 133 -343  305  -22 -329 -233 -191  305  304 -148  176   81  334  147   63  -45  531 -110  131  507  -78  -21  263  -40   17   61 -134    2 -287 -362 -171  334  530  -70 -308 -257  -23  168   84  230  566  -93   74    9 : bas
 -19  259 -101  -77    7  -44 -122 -357 -341  127   36  218 -289   97 -314 -135 -111  153  -27  299 -201  214  128 -115 -268   86 -418   12  116  109 -125  -32   58  -46 -103 -728  311  -41  136  378  167  227  -60  189 : kiza
 -71  233 -163  135  152   -7   62  156 -257 -149 -230  -21  -77    7  -74   41 -181   48  147   -5   75  -45 -184   27  -87 -142   97  100  111  152   37 -146 -205   32   61  117  115 -170    9  -66 -233  156   95 -108 : teked
  24 -171   98  -66  -71   65  -44  152  227  -20   13 -207  -64  -58  -77   72  236   25  150  224 -176   59  -36   71    3  -54 -149  265  -48 -258 -130  126  175 -204 -219 -126  -42   76  -68  153  108  290  -88  -47 : bas
 136   -1   25  200  228 -247  -22  289  -27 -512 -245  -47  179 -146 -131   -4  142  -71  376  229  -28   66 -185  128   89 -143  195  239  -72 -116  -62  -79  195  -78  -95  175 -127 -221  263 -183   44  304  108  -94 : Vazi
  37  152  -46   93 -241  -23   69  470  -95  -81  -60  173  253  314   46  -58   30  -31  188  -79  162 -293  -16  -58 -285 -200  223 -267  -45  490 -108  202 -220  405  172  526   57  -35 -145 -311 -296 -441  198 -569 : Vazi
  12    2 -152    1  154  104  101 -120  -75  222 -105   -6  -13  107  176  134 -178   45  -72 -319  173   -6   78 -125 -245  -61  171 -102  100  177   83  -55 -307  158   96  155   36  149  -68 -100 -326 -291   68 -162 : teked
 275 -264   56   15  409  -88  -48 -329  162  -90 -111  134  103  -76  160   29 -189   65   30  -26  126  -46   93   -4   19  166  376  302  -10 -245   37 -115   12  -66  -50  -56 -148  267  248 -265   24  -36    2   58 : neted
 -53    8 -173   58  328   45   54   -3 -152   15  -65 -221  -69  -26  -62   40 -111   38   52  -42   35  216 -112  -73 -161 -108  101  145   92  -88 -164 -173 -106   -4  -25  -79   31  -80   36   34 -137  208 -175   46 : Vas
 158 -479  226  -81  441 -197 -231 -420  197 -368 -106   70  -78 -203   11   11   45   91  -53  427  -84  132   68   68  244  342  260  692 -124 -629   18 -184  341 -239 -292 -452 -148  329  435   64  469  486   16  448 : Nuta
  69 -691   77 -108 -127  347   63  243  336   68 -178 -195  -12  119  580  536  -53   37 -202 -183  234 -251   84  113   20  223  661  674 -128 -427  151 -167 -325    4   61  401 -169  447 -301 -393 -242 -289   -7 -162 : Vas
 152 -402   26 -100 -279  102  -15 -106   64   46  -17  256   16  198  397  249  -59   40 -239   15  205 -160  259 -102 -183  359  469  287 -169 -117   57  -77 -165  239  135  -57   23  400  -46 -306  122 -466   90  -51 : Vazi
 105 -226  -26  104  -95    4   31  542   83 -117  -59 -178  368   63  203  215  379 -180  242   90   90  -12   77  -65 -210 -317   91  -21 -138  -77 -140  171  175   40 -108  347  -66  -75  -90 -121   56 -124   86 -275 : bas
 200 -199  152   96  -98 -269  -92  270   49 -144  253   27  462  -23  -82 -175  480 -138  342  351  -30   29   88 -127 -120 -150   -5 -199 -234  -44 -362  334  439   25 -136   93 -118   54  160  -14  384  -72  -15 -164 : Vas
 147 -104  191  -36 -249 -208 -188 -186   38 -108  227  316   90   55 -111 -235  235   15   58  391  -74  -26  233  -84  -80  243 -114  -83 -179  -17 -198  157  347   39  -57 -337   52  199  223   81  464  -65   55   75 : Dezeg
-148  -72  -67 -122 -236  308  -13   82  -16  311   76  -79 -213  154   29  156  -38   85 -123  -18  -58  -82   37  -44 -225   -7   34  -16   -3  105  -96   20 -283  131   63  122  144  334 -318    1 -161 -183  -90 -174 : gepe
 -39    7  102   28 -183  -24   42  255  -25  151   82   99  221  209   90   87  250  -56   40   -6   50 -120  197 -180 -258 -287 -152 -406  -50  347  -95  223  -24  179  -12  194   29  133 -117  -37  -50 -415   99 -284 : Dezeg
-111  170 -104  137  184 -120 -136   15 -258  -45   19  -11   28  -58 -336 -190  120  -45  311  296 -190  280    8 -165 -229 -265 -322 -208   39  105 -251   69  250  -55 -145 -202  134 -197  188  249  236  259  -19   61 : teked
  46 -106 -166   76  171  123   97  -46   -4    8   31  -24   75  -14  147   33 -179    3   44 -196  219  -65   35  -73 -196   86  344   24  -13   16 -110 -165 -116  143   75  170   36   24   28 -227 -116 -165   39  -52 : Nuta
  13 -102   94 -162 -240  117 -170 -147   22  150  189  259 -145   62 -163 -170  -11  108   75  137  -57  -69  113  -24  -65  204 -103  -60 -101   60 -152   83   94   48    2 -151   91  329  -88  137  167  -83  -15   19 : Vazi
  89  -28 -103   90  229  -60   24  104 -200 -239 -284  -12   48  -56   41  112 -130  -19  159 -121  219  -19 -135  103    4  -49  327  351   52  -46  116 -220 -135  -40   17  268 -108 -104   94 -190 -262  156   90  -91 : kas
 -44   98  -82  109   79  -54   73  362 -329 -115 -323 -100    6   13   -4  212   28  -29  160    9   92   63 -204   24 -116 -260   73  173   81  116   62 -107 -156   -5   47  222   -3 -233  -43  -38 -280  135   49 -198 : Vas
 -53  192   53  -31 -438  -21  -71  145 -170  184  193  151   34  300  -63  -33  314  -10  -93  284 -106  -46  220 -139 -273 -118 -332 -325  -65  266 -168  267   12  201 -112 -175  218   83 -137  185  151 -210    9 -182 : Dezeg
 214 -394  202  -35 -143 -137 -128  -25  134 -257  -93   95  109  -35  122  126  263  -38  -50  442    3    0  164   61   53  186   37  427 -190 -359    7   -2  288 -162 -244 -351  -18  117  174   79  423   63   50  125 : kiza
 -33   52  -92 -133 -101   24  -24  -12  -87   79  -50 -158 -156   45  -73  101  143   38 -170  375 -229   70   84  -65 -222 -163 -418   85  129   26  -13   88   -2  -99 -233 -537  260  -19  -11  371   91  173  -75   58 : neted
 -66 -123 -189   -1  492  163  139 -100  -41   82 -418 -307 -218  -14  312  460 -306   84 -196 -275   93  121 -147  -35 -106  -93  296  416  196 -156  230 -327 -428  -36  -19    6  -19   53  -72  -69 -439   49  -19    4 : Vas
  28   -3   92  -14  -68 -218 -147 -148  -80  -95   91    8  -51  -34 -225 -125  189   36   -1  570 -233  219   67  -45  -53   65 -294  194  -52 -221 -206   44  287 -171 -216 -623  172   58  217  318  475  338 -136  240 : gepe
 -83 -253   -3 -122  -51  232  -55  154  184   98  -75 -248 -189  -21   22  202  147   36   56  132 -147   29   23   45   -8  -75  -84  279  -18 -278   -1   64   20 -198 -187  -41  -25  165 -198  146    5  204  -48  -12 : teked
  96  -56   56   37  393  -61    4 -244   28   19  -67  122   36   85   96   -2 -240   98   15 -132   95   18   53  -60  -74  111  264  121   -9  -64  -28 -159 -148   82  -16  -26  -47  254  150 -165 -155  -98  -33  -31 : Nuta
  93 -117   52   49  341 -258  -92  -62    8 -189 -174  -38  106 -129  -79   39   78   21  158  172  -62  255  -23  -54  -13  -63  -24  259   -9 -204  -53  -88  190 -212 -154 -194 -141   32  289  154   64  279   -3  128 : gepe
 -61 -111 -252   78  168  178  138  230  -82   39 -185 -250    0   40  217  296  -86  -57   52 -149  120   59  -74  -60 -254 -163  206  214   46  -46  -46 -112 -192   52   14  164   39 -142 -130 -145 -231  -13  -41 -133 : gepe
 192 -432  -67 -109  -73  246   69  -97  162   52 -151   95  -22  245  575  417 -223   83 -355 -149  267 -265  231  -30 -157  296  607  540  -54 -241  179 -146 -333  214   71    7   47  390 -138 -413  -67 -361   34  -76 : Vazi
 114 -124  174  -99 -475  -95 -183 -200  -20   19  319  561  107  231   21 -233  120   32 -126  332   69 -242  383 -105 -168  357   41 -157 -245  124 -148  146  161  244   30 -200  150  391   60  -55  438 -436  124   -9 : kas
-124  325 -116  -92 -100   28  -41  -65 -316  145  -60  -24 -295   40 -163  134   99   55 -131  322 -251  192   76  -90 -221 -182 -600   89  153   45  -20    2   -5 -128 -199 -657  328 -158  -64  417   95  314  -74  194 : Nuta
-397  655 -327   96  159    9  110  336 -649   -4 -347 -194 -385  -24 -465   81 -125   42  136   55 -277  254 -324   -8 -344 -618 -615  -89  370  568   42 -137 -279  -87   60 -127  337 -560  -89  287 -419  428  -99 -120 : neted
 -18  174   39  -60 -307 -167 -178  -79 -204    2  154  236  -62   54 -318 -200  266   23   16  504 -248  153  181 -118 -164    6 -560 -211  -48  134 -193  169  286  -11 -158 -585  243   -5  137  465  391   87   56  134 : Dezeg
 -51   69  -24  166 -130  -36  177  744 -137 -209 -310  -92  200  153  199  350  207 -138  164    4   62 -115 -140   26 -176 -432   34   51  -11  283   59   91 -126  152   43  389    0 -344 -133 -256 -263 -135  162 -405 : Dezeg
 168 -269  -21   43  -98   41   17  196  130   33  142   75  394  170  217  -39  119  -85  116 -181  266 -168  131 -124 -242   15  393 -155 -168   87 -184  182    1  291   70  428  -91  151  -35 -283  -44 -442   64 -341 : kas
-111  -71 -249 -125   50  442   29  -77  -68  304 -127 -143 -380  144  144  251 -369  162 -107 -276   39  -11  -21    0 -209   78  176  342  147 -105   56 -189 -468   50   52    6  115  181 -316  -44 -396   31  -97  -81 : Vazi
 -59  307 -107  158   87 -136   -9  158 -292 -237 -134   55   31   60 -229 -146  -99    8  234  113   -7  -21 -171  -11 -127 -201   33 -125   69  297  -78   18  -90   79   57  192   58 -190   75  -88 -140   96  100 -206 : neted
-206   60  -68 -160 -320  289   19  114 -100  405   90  -46 -288  183  -73  109  -20  104  -69    1 -152  -51   56  -81 -293  -92 -272 -163   76  233  -64  118 -233  115   28   -6  186  213 -366  154 -172 -137 -108 -166 : gepe
  42 -181  213  -96  -80  -66 -151  162  202 -109   42 -172    5 -191 -281  -76  378  -19  242  415 -284  179  -54  109  126 -110 -353  255 -100 -351 -187  181  399 -352 -363 -289  -73   23   49  342  302  491 -107   78 : neted
 123 -532  153  -86 -171  240   -9  225  423   -9   -8 -105  128   97  371  247  113  -10  -60  -31  186 -205   41   99   83  164  524  417 -201 -416  -76   32  -73   74  -66  314 -163  404 -258 -293   26 -226    8 -187 : Vas
 -99   62 -204  -25  345  162  130  -14  -65  158 -344 -226 -237  -42  178  368 -160   46  -58 -250   58  117  -70  -39 -192 -210  -10  235  223    3  188 -241 -319  -90  -13  -60   45  -74 -100   -1 -429   94   -1   -9 : kas
-119  -18 -164 -143    3  207   -8   10  -13  263  -26 -303 -286  -91 -124  139   99   25    5    2 -130  145  -75   36  -79  -90 -205  188  108 -102   12  -34 -132 -155 -138 -218   95   52 -151  299 -169  205 -133   66 : kas
-144  -16 -389   70  768   22   17 -148 -159 -195 -343 -425 -263 -257 -131  162 -186  -10  204  -10 -117  477 -228    3  -63 -184  -31  557  227 -369  -52 -323   33 -334 -162 -327  -40 -346  174  233 -117  730 -143  354 : teked
 198 -160  -55  -26  316    2   32 -319  113   13 -129  208  -51   38  216   85 -346  124   14 -183  176  -29   98  -35  -96  270  368  323    6 -186   43 -199 -148   66  113  -90  -59  296  115 -282 -150 -146   26   -4 : dopi
 -17  -98 -430   91  899  228   61 -317  -24 -204 -516 -420 -235 -245  144  281 -620   53  104 -269  171  221 -294   57  -49  -28  485  873  279 -455  131 -495 -301 -285  -20 -105   -2 -243  104 -191 -304  545 -117  243 : neted
-144  357    7   20  -38 -184   -8   77 -250  245  115  114  -36   60 -283 -161  195    8  178  154 -236  155  104 -200 -252 -278 -600 -481   83  383 -136  186   88   29  -36 -211  163  -29   43  295  -55  -48   -8  -88 : Vas
 143 -355  -83  -41  135  193   -2 -439  113  -22 -174  112 -181   68  400  222 -541  161 -244 -206  310 -104   76   18    5  591  756  619  -27 -393  176 -413 -336   51  147  -53  -31  409   59 -356 -106 -151   42  131 : Nuta
 205 -116  -60   66 -122  -84 -106 -131    7   -3  330  424  351  235   36 -352  -49  -17  167  -62  229 -164  207 -180 -229  278  450 -373 -258  225 -269  119   94  459  207  330  -28  345   92 -296  206 -628  113 -184 : bas
 179 -408  198 -170 -311  114  -72   66  332   82  163   42   46  -43   86   27  160   21   24  145   15 -102  120   77  104  256   97  202 -218 -317 -116  114  172  -57 -105  -66  -67  404  -90   18  214  -89  -16  -27 : gepe
   9  -58  -42   14   31   57  137  136   62   93  -95   64   81  116  292  237  -41   -5  -13 -254  159 -128  150 -139 -239  -94  147 -133  -21  183  117  -11 -217  211  105  262   -3  202 -107 -249 -276 -407   87 -236 : Vazi
-136  612   52  163 -265 -394 -134  325 -359 -233  135  242  158   34 -580 -489  321  -99  465  372 -246   77 -103  -94 -159 -352 -601 -620  -28  561 -294  277  354  104   36   26  104 -400  136  258  150  153  126 -160 : neted
 -62  204  -91  101  235 -147  -29   -1 -340 -194 -222    5  -65 -108 -215  -45 -137   19  176  -11   78   99 -229   25  -40  -88   99   78   75  151   52 -223  -63  -45   51   72   39 -175  155   71 -167  252   93   25 : neted
 110 -194   49  -66   23   42 -123 -110  224  -48  102   91  -87  -25  -90 -104  -68  115  162  170  -81   12   30   44   37  283  179  300 -115 -287 -206   -6  116  -47  -69 -153  -55  353   47  -47  177  133  -65   41 : gepe
  35 -285   27 -173 -332  220  -47  -13  126  239  188   19  -52  171   77   31   -9   76  -86  -33   49 -182  110  -37 -160  157  209  -11  -76  -37 -134   80 -166  168   75  155   11  521 -234  -68  -54 -327  -38 -201 : kiza
-225  217 -230  -47  320   32  165  125 -222  210 -374 -453 -337 -148  -78  447  123    4   20   23 -292  423 -223  -39 -142 -508 -536  261  317  -30   93  -82 -164 -351 -152 -405   50 -342  -98  392 -353  446  -79   99 : kas
-155 -177  -73 -127  228  175  -53   48  -50   39 -223 -468 -381 -180 -104  271   48   53   59  199 -231  276 -196   88   16 -154 -203  564  155 -393   35 -123  -19 -413 -280 -348   32  -29 -101  315  -39  637 -220  192 : Vas
-205  396 -147 -136   60   60 -138 -123 -401  251   -1 -181 -420 -113 -511  -56   43  139  165  250 -400  361 -122  -89 -141 -272 -828   41  241   52  -87  121   71 -330 -234 -605  268 -169  -89  701   17  679 -167  157 : dopi
 -63  -93 -176   59  316   46   98  270  -14 -149 -242 -386   15 -128   75  299  110  -78  148   79  -24  245 -165  -16 -146 -315  -57  345  108 -237  -77  -46   36 -162 -189  -52  -27 -267  -31   61  -65  349  -91   12 : bas
-159  274 -256  115  485  -56  112  144 -406 -295 -619 -290 -279 -182 -136  341 -175   17  124  -34  -40  307 -392  100  -48 -344  -86  525  287  -32  235 -394 -198 -248  -68 -173   42 -529  112  164 -372  657   42  135 : Nuta
 -43 -261    9 -184 -267  239   41  235   84  160  -56 -179  -89   34   69  258  185  -26  -38   25  -16  -68   11   19  -60 -127  -36  182  -16  -50   40   99  -71  -50  -66   59   26  155 -262   10  -38  -66  -20 -165 : dopi
  49  122  -86  186  317 -196    9  316 -147 -404 -385 -323   73 -280 -156  150  218  -78  347  230  -83  185 -353  132   93 -360  -95  395   75 -183   40  -70  136 -350 -228  -50  -46 -484  176   99  -50  572   76   13 : neted
-221  185 -457   24  153  251  165   56 -350  248 -150 -271 -137  137   40  185 -237    3  -70 -326  112   92  -91 -178 -494 -309  -15 -152  257  372   -9  -80 -449  211  132  180  235 -159 -217   63 -457 -184  -32 -244 : Dezeg
 146 -369  -37   93  148   -7 -126   19   31 -135  -39   17  193   71  187   27  -59  -40  188  -22  208   40   64  -90 -135  155  524  266 -118 -302 -164  -85   88   54   11  192 -130  153  110 -219  121  -15   46  -45 : bas
 -43   16 -171   41 -101  136   65  206 -154  203   59   25  197  233  134    9  -18  -64  -14 -222  226 -146  100 -168 -342 -190  218 -281    4  295 -109   36 -266  361  122  435   77   82 -183 -212 -233 -456   12 -324 : teked
-233  320 -361  122  367   16  -18   -1 -320   52  -24 -319 -165  -14 -328  -88  -95   28  233  139 -206  293 -141 -173 -353 -347 -257 -175  242  172 -258  -12  -75  -67 -108 -140  173 -248   50  262 -150  342 -110  -28 : kiza
-178  140   57   40 -352  -17  245  723  -88  237   -3 -209  280  267  113  273  523 -160  -34   -6 -103  -47   99 -196 -408 -693 -520 -555    8  470  -78  341 -114  241  -58  209  143 -184 -308  136 -228 -441    9 -482 : kas
 179 -294   19 -103 -108   71  -87  -49   98  -46 -144  -18    0  131  275  265   23   38 -177  143  119  -63  191  -46  -88  140  224  451  -45 -311   77  -56  -35  -35 -125 -230   20  218   -4  -16   93   13   48  -14 : dopi
 -34    1 -143  127  214  -44  124  373 -101 -323 -401 -243   18  -66  121  305  -26  -54  111   -8   93  -12 -233   80  -83 -202  247  307   80  -14  106 -197 -157  -44   -2  232  -38 -265   20 -145 -320  197   94 -127 : neted
  51 -294  -20  -91  -19  -43  -43 -116   20  -51 -118  -51  -36   45  166  160  107  -21 -184  173   22   48   86   13  -66  114   90  444  -31 -270   56  -94  -26  -69 -156 -313   34  159   74  106  112   12  -17   76 : teked
 122 -337  194   79  122 -218  -60  116  185 -114  -58  -68  283  -59  102   18  283 -109  229  141   14   20   72  -72    9  -86  126   53 -148 -197   -9  127  192  -76 -177  129 -183  214  223  -98  101  -95   74 -150 : neted
 -92  311 -229  -82  177   52  -62 -453 -332  121  -99  128 -501  -19 -215    4 -294  196 -155  226 -179  233  -23  -56 -222  127 -329  193  221   50  -42 -211 -117 -110  -78 -803  331  -52   78  380   48  373  -84  329 : Nuta
-107  324 -243    4  232   61   38 -231 -217  203  -49  104 -219   83 -123  -74 -288  111   57 -158  -36   86   44 -154 -302  -80 -197 -250  163  247   20  -79 -211  128   69 -188  189   29   -7  134 -259  -51   26  -11 : neted
 -15   17   91   53   51 -108  -37  -44  -17   28   71  101   49    6  -26  -26   72    5   68  146  -77  -23  139 -124 -173  -73 -156 -258  -62  146 -104   82   74   65  -71  -37   76  154   61   46   75 -164   64  -36 : gepe
  72 -101 -186   69  594 -195  -93 -328  -36 -361 -173 -120  -61 -342 -181 -119 -123  -18  303  147  -28  318 -170   42   96  136  130  501   43 -368  -74 -252  265 -337 -100 -250 -134 -118  393   90  144  614  -66  373 : Nuta
  16 -309  100 -122 -230  155  -84   59  239   15  101   -9  -91   32   40   10   38   24   85   73  -47 -112   73   63   22  212  151  198 -161 -231 -100  -21   56  -22  -30   37  -34  336 -116  -69   80  -48    0  -27 : kas
 108 -349  -31 -111 -135  186   17  -75  131   41 -125   49   -7  203  478  298  -83   18 -373  -59  253 -207  203  -33 -119  240  426  364  -92 -193  143 -116 -243  190  -26   -5   65  281 -137 -236  -13 -343   86  -29 : gepe
 280 -574  257   75  218 -125    0  261  341 -278 -263   44  305   27  460  311  153  -46  128   57  205 -106  144   12   10   46  472  441 -210 -380   76  -17  113  -26 -130  200 -279  280  125 -363   43 -147   93 -163 : Vas
 -31  -32  103  -65 -241  -39  -40  214   50  -15  -27 -208   17   76   17  176  403  -48  -32  394 -204   38  105  -47 -177 -220 -453   25   -6  -74  -18  233  178 -145 -310 -399  183  -51  -57  378  211  148   -4  -57 : Nuta
 178 -217  272   26 -182 -248 -131   62  215  -58  173  249  386  115   41 -205  269  -87  177   96   49 -157  255 -145 -107   48   91 -317 -251  106 -114  236  285  164  -66  186 -113  316  171  -84  196 -398  155 -211 : neted
 467 -500  329  104  201 -311 -124 -259  503 -319   77  326  528   -9  291 -134   54  -18  116  129  266 -192  164  -30  184  394  725  162 -331 -369 -121   65  302  131  -37  182 -344  512  382 -434  365 -369  137  -51 : neted
 -97  374 -129  114 -153 -103   13  374 -409 -121 -136   38   59  145 -209  -83   13  -11  193   33   27  -66 -164  -36 -225 -301 -141 -270   65  449  -32   76 -134  148   69  285  160 -211  -78   71 -245    0  127 -346 : gepe
-134   42   12   -3  201 -162   25  234 -132   14 -221 -213  -78  -57  -48  261  249   -5  140  186 -210  323   -5 -131 -165 -347 -477  105   68 -114   18   74  123 -259 -207 -300   21  -70   28  376  -55  378  -42   28 : gepe
 -90  432 -298  128  147  -24  150  182 -308 -164 -285  -19 -119  -40 -167   17 -170  -16  222  -85   45  -27 -243   80 -174 -249  -46   30  163  345   74 -188 -232   12  126  128  158 -373    7 -117 -399  123   98 -172 : kas
 -99  114 -143 -158   48  160 -162 -414 -134  245  174  174 -373   80 -353 -290 -302  189   50   88 -187   95   17  -21 -172  230 -119   73   78   48 -203  -30  -90   19   34 -325  184  283  -31  199   14  186 -207  107 : teked
  55 -258 -113   85  289   -2  -44   96   80 -140  -95 -184  162   -8  140   63   33  -50  211    5  116   57  -60  -67 -128  -55  303  291  -32 -311 -152  -12   57  -30  -89  152  -99   18   61 -123   -2  115   11  -96 : kiza
-144  187 -300  -22  291  187   74 -158 -263  129 -274 -334 -420  -37  -16  320 -158   99 -173   77 -156  277 -105  -16 -150 -154 -226  427  268 -150   81 -212 -256 -214 -200 -541  241 -231  -67  300 -182  455  -99  169 : Vas
 129 -318  181 -106 -157   27 -195 -123  221   17  216   75   24   16  -42 -135   88   80   85  151  -44  -48  105   19   73  264  153  189 -163 -309 -186   92  157  -54  -91  -19 -116  446   12    5  224   40  -47   20 : kas
